Below is a small trained network, with its code and all its weights. Each question gives an input and a target symbol and asks what happens when units are switched off, that is, made to give their printed mean instead of their output.

import numpy as np


def w(rows, s, z=0):
    codes = np.array(rows[::2]) - 128.0
    scale = np.full(codes.shape[1], s)
    scale[-1] = z or s
    return codes * scale


def norm(h):
    return h / np.sqrt((h * h).mean(-1, keepdims=True) + 1e-5)


def f(y):
    return y / 2 * (1 + np.tanh(0.7978845608 * (y + 0.044715 * y**3)))


def softmax(a):
    e = np.exp(a - a.max(-1, keepdims=True))
    return e / e.sum(-1, keepdims=True)


def log_softmax(a):
    a = a - a.max(-1, keepdims=True)
    return a - np.log(np.exp(a).sum(-1, keepdims=True))


def net(x, mask):
    ids = ['ΓΛΞΨΩαηθτφ'.index(c) for c in x.split()]
    T = len(ids)
    res = E[ids] + P[:T]
    u = 0
    for l in range(2):
        r = norm(res)
        for j in range(3):
            rows = slice(3 * j, 3 * j + 3)
            q, k, v = (r @ M[l][rows].T for M in (Q, K, V))
            z = softmax(np.where(np.tri(T) > 0, q @ k.T / 3**0.5, -1e9)) @ v
            o = O[l][rows]
            res = res + np.where(mask[u + j], z, o[:, -1]) @ o[:, :-1]
        u += 3
        y = f(norm(res) @ A[l][:, :-1].T + A[l][:, -1])
        res = res + np.where(mask[u : u + 4], y, B[l][:, -1]) @ B[l][:, :-1]
        u += 4
    return log_softmax(norm(res)[-1] @ U[:, :-1].T + U[:, -1])


Q, K, V, O, A, B = {}, {}, {}, {}, {}, {}
E = w([
[148,118,125],'Γ',
[168,110,120],'Λ',
[142,51,148],'Ξ',
[3,214,169],'Ψ',
[223,44,165],'Ω',
[66,224,118],'α',
[171,110,119],'η',
[124,147,33],'θ',
[167,101,110],'τ',
[72,249,171],'φ',
],0.016)
P = w([
[225,133,206],'0',
[142,11,189],'1',
[158,202,135],'2',
[100,47,245],'3',
[148,205,149],'4',
[77,34,213],'5',
[141,204,149],'6',
[79,32,188],'7',
[138,191,144],'8',
[75,42,177],'9',
[140,187,143],'10',
[72,28,157],'11',
[140,187,146],'12',
],0.011)
Q[0] = w([
[132,72,225],'0.h1',
[122,74,90],'0.h1',
[101,83,126],'0.h1',
[236,53,226],'0.h2',
[94,139,169],'0.h2',
[126,223,71],'0.h2',
[115,110,33],'0.h3',
[56,73,37],'0.h3',
[54,44,6],'0.h3',
],0.012)
K[0] = w([
[141,140,213],'0.h1',
[201,155,111],'0.h1',
[157,158,162],'0.h1',
[123,70,146],'0.h2',
[142,91,147],'0.h2',
[68,193,58],'0.h2',
[172,129,20],'0.h3',
[82,153,73],'0.h3',
[95,165,1],'0.h3',
],0.013)
V[0] = w([
[143,126,182],'0.h1',
[149,121,2],'0.h1',
[88,138,95],'0.h1',
[118,215,70],'0.h2',
[153,92,134],'0.h2',
[67,177,127],'0.h2',
[124,90,198],'0.h3',
[136,156,118],'0.h3',
[146,104,91],'0.h3',
],0.011)
O[0] = w([
[61,131,108,195],'0.h1',
[145,163,216,127],'0.h1',
[147,204,100,2],'0.h1',
[140,155,201,230],'0.h2',
[87,180,113,150],'0.h2',
[143,123,190,9],'0.h2',
[76,147,2,115],'0.h3',
[145,136,156,144],'0.h3',
[97,145,191,203],'0.h3',
],0.007,0.0007)
A[0] = w([
[161,159,89,127],'0.n1',
[150,58,87,93],'0.n2',
[166,167,95,163],'0.n3',
[3,96,157,253],'0.n4',
],0.014,0.0058)
B[0] = w([
[145,5,196,141],'0.n1',
[110,219,16,171],'0.n2',
[186,234,233,156],'0.n3',
[141,1,173,254],'0.n4',
],0.0055,0.0091)
Q[1] = w([
[59,92,211],'1.h1',
[61,174,96],'1.h1',
[38,68,57],'1.h1',
[121,5,162],'1.h2',
[112,36,133],'1.h2',
[163,117,121],'1.h2',
[189,85,115],'1.h3',
[186,180,105],'1.h3',
[168,183,72],'1.h3',
],0.013)
K[1] = w([
[97,162,153],'1.h1',
[58,92,137],'1.h1',
[18,87,7],'1.h1',
[95,192,189],'1.h2',
[151,190,146],'1.h2',
[109,199,147],'1.h2',
[177,186,168],'1.h3',
[234,194,132],'1.h3',
[176,202,121],'1.h3',
],0.012)
V[1] = w([
[140,196,108],'1.h1',
[142,104,196],'1.h1',
[91,243,93],'1.h1',
[126,53,97],'1.h2',
[110,148,84],'1.h2',
[248,116,128],'1.h2',
[74,113,135],'1.h3',
[143,123,159],'1.h3',
[34,101,149],'1.h3',
],0.012)
O[1] = w([
[150,107,127,105],'1.h1',
[149,164,131,204],'1.h1',
[254,30,105,13],'1.h1',
[95,169,138,52],'1.h2',
[186,143,130,58],'1.h2',
[161,117,64,254],'1.h2',
[132,63,101,172],'1.h3',
[136,141,111,167],'1.h3',
[161,101,75,215],'1.h3',
],0.0081,0.0015)
A[1] = w([
[151,182,207,191],'1.n1',
[130,10,105,71],'1.n2',
[179,29,70,2],'1.n3',
[137,146,185,87],'1.n4',
],0.013,0.0066)
B[1] = w([
[58,94,91,254],'1.n1',
[131,4,170,230],'1.n2',
[92,146,221,172],'1.n3',
[137,208,136,154],'1.n4',
],0.013,0.0075)
U = w([
[153,60,215,140],'Γ',
[161,132,127,116],'Λ',
[72,83,86,173],'Ξ',
[8,132,160,12],'Ψ',
[128,162,55,140],'Ω',
[177,142,122,139],'α',
[151,130,124,110],'η',
[132,187,210,161],'θ',
[164,131,122,122],'τ',
[154,131,135,105],'φ',
],0.017,0.011)

Each question gives the input, a string of symbols that net reads in full, and the target symbol t.
The units are the heads (3 rows each of Q, K, V and O) and the neurons (one row each of A and B). Each row of codes is followed by its name. A weight is (code - 128) times the scale printed after its matrix; where a second scale follows, it is the last column's (O, A, B and U).
mask holds one flag per unit, layer by layer, with each layer's heads first. A switched-off unit (its flag False) gives its mean, the last column of its rows in O or B, instead of its output. The means were averaged over made-up inputs and are rounded, as every weight is.
A unit's drop is (log p(t) with every unit on - log p(t) with that unit switched off) / (log p(t) with every unit on - log p(t) with every unit switched off).
The circuit of an input: a set's keep is (log p(t) with only the set's units on - log p(t) with every unit switched off) / (log p(t) with every unit on - log p(t) with every unit switched off). Starting from the 12 units with the biggest drops (on a tie, the unit counted first), units are removed one at a time, each time the one whose removal leaves the highest keep (on an exact tie, the one counted first), for as long as the keep stays at least 0.8.
units of the circuit, in order: the units of the circuit, biggest drop first
top k neurons: the k neurons with the biggest drops, biggest first
k most important neurons of layer l: the k neurons of layer l with the biggest drops, biggest first
input Ξ Ξ α θ θ Ω Λ θ α Ξ Ω, target Ω: top 2 neurons -> [0.n4 1.n2]
input θ θ α Ω Ξ Ψ θ α θ α η, target θ: units of the circuit, in order -> [0.n3 1.n2]
input Ξ θ τ Ξ Λ α φ τ Ξ θ α θ, target Γ: most important neuron of layer 1 -> [1.n1]
input τ α τ α τ α φ Ξ θ Λ Ψ Ψ η, target Ψ: units of the circuit, in order -> [1.n1 1.h3]
input θ Ξ Γ Ψ α Ξ α α α α Λ Ψ Λ, target Ψ: units of the circuit, in order -> [1.h3 1.n1]
input α θ θ Γ, target Ξ: units of the circuit, in order -> [0.h3 0.h2]
input α Ξ Ξ α Ω θ φ θ α, target θ: 2 most important neurons of layer 1 -> [1.n2 1.n4]
input τ Λ Ψ α Λ α α θ α Λ Ξ Ψ, target Γ: top 3 neurons -> [0.n4 1.n1 0.n2]
input Ξ θ τ α θ τ θ τ Ξ φ θ θ τ, target θ: top 4 neurons -> [0.n3 0.n4 1.n2 1.n4]
input Ω α Ξ Ψ Ψ Ψ θ τ θ θ θ τ Γ, target θ: top 4 neurons -> [0.n3 0.n4 1.n2 1.n4]
input θ α Λ τ α α τ Ω, target Ξ: top 2 neurons -> [0.n2 0.n4]
input τ Ξ τ α, target Ξ: 2 most important neurons of layer 0 -> [0.n1 0.n3]
input Ω α α, target Ω: top 3 neurons -> [1.n2 1.n1 1.n3]
input φ θ α Λ Ψ η, target Ξ: units of the circuit, in order -> [0.h2]
input α τ Ξ Λ α τ Ω α τ, target Ω: top 4 neurons -> [0.n4 1.n2 1.n3 0.n2]
input Ψ τ τ, target Ψ: top 2 neurons -> [1.n1 0.n1]
input α θ Ψ α Γ Ω θ θ θ η Λ, target θ: top 3 neurons -> [0.n3 0.n4 1.n2]
input θ α η θ θ θ τ α θ η Γ φ Γ, target θ: top 2 neurons -> [0.n3 0.n4]
input Ω α Λ Ξ τ Ψ α α Γ, target Ψ: 3 most important neurons of layer 1 -> [1.n1 1.n2 1.n4]
input θ Ξ θ Ξ Ψ η, target Ξ: most important neuron of layer 0 -> [0.n2]
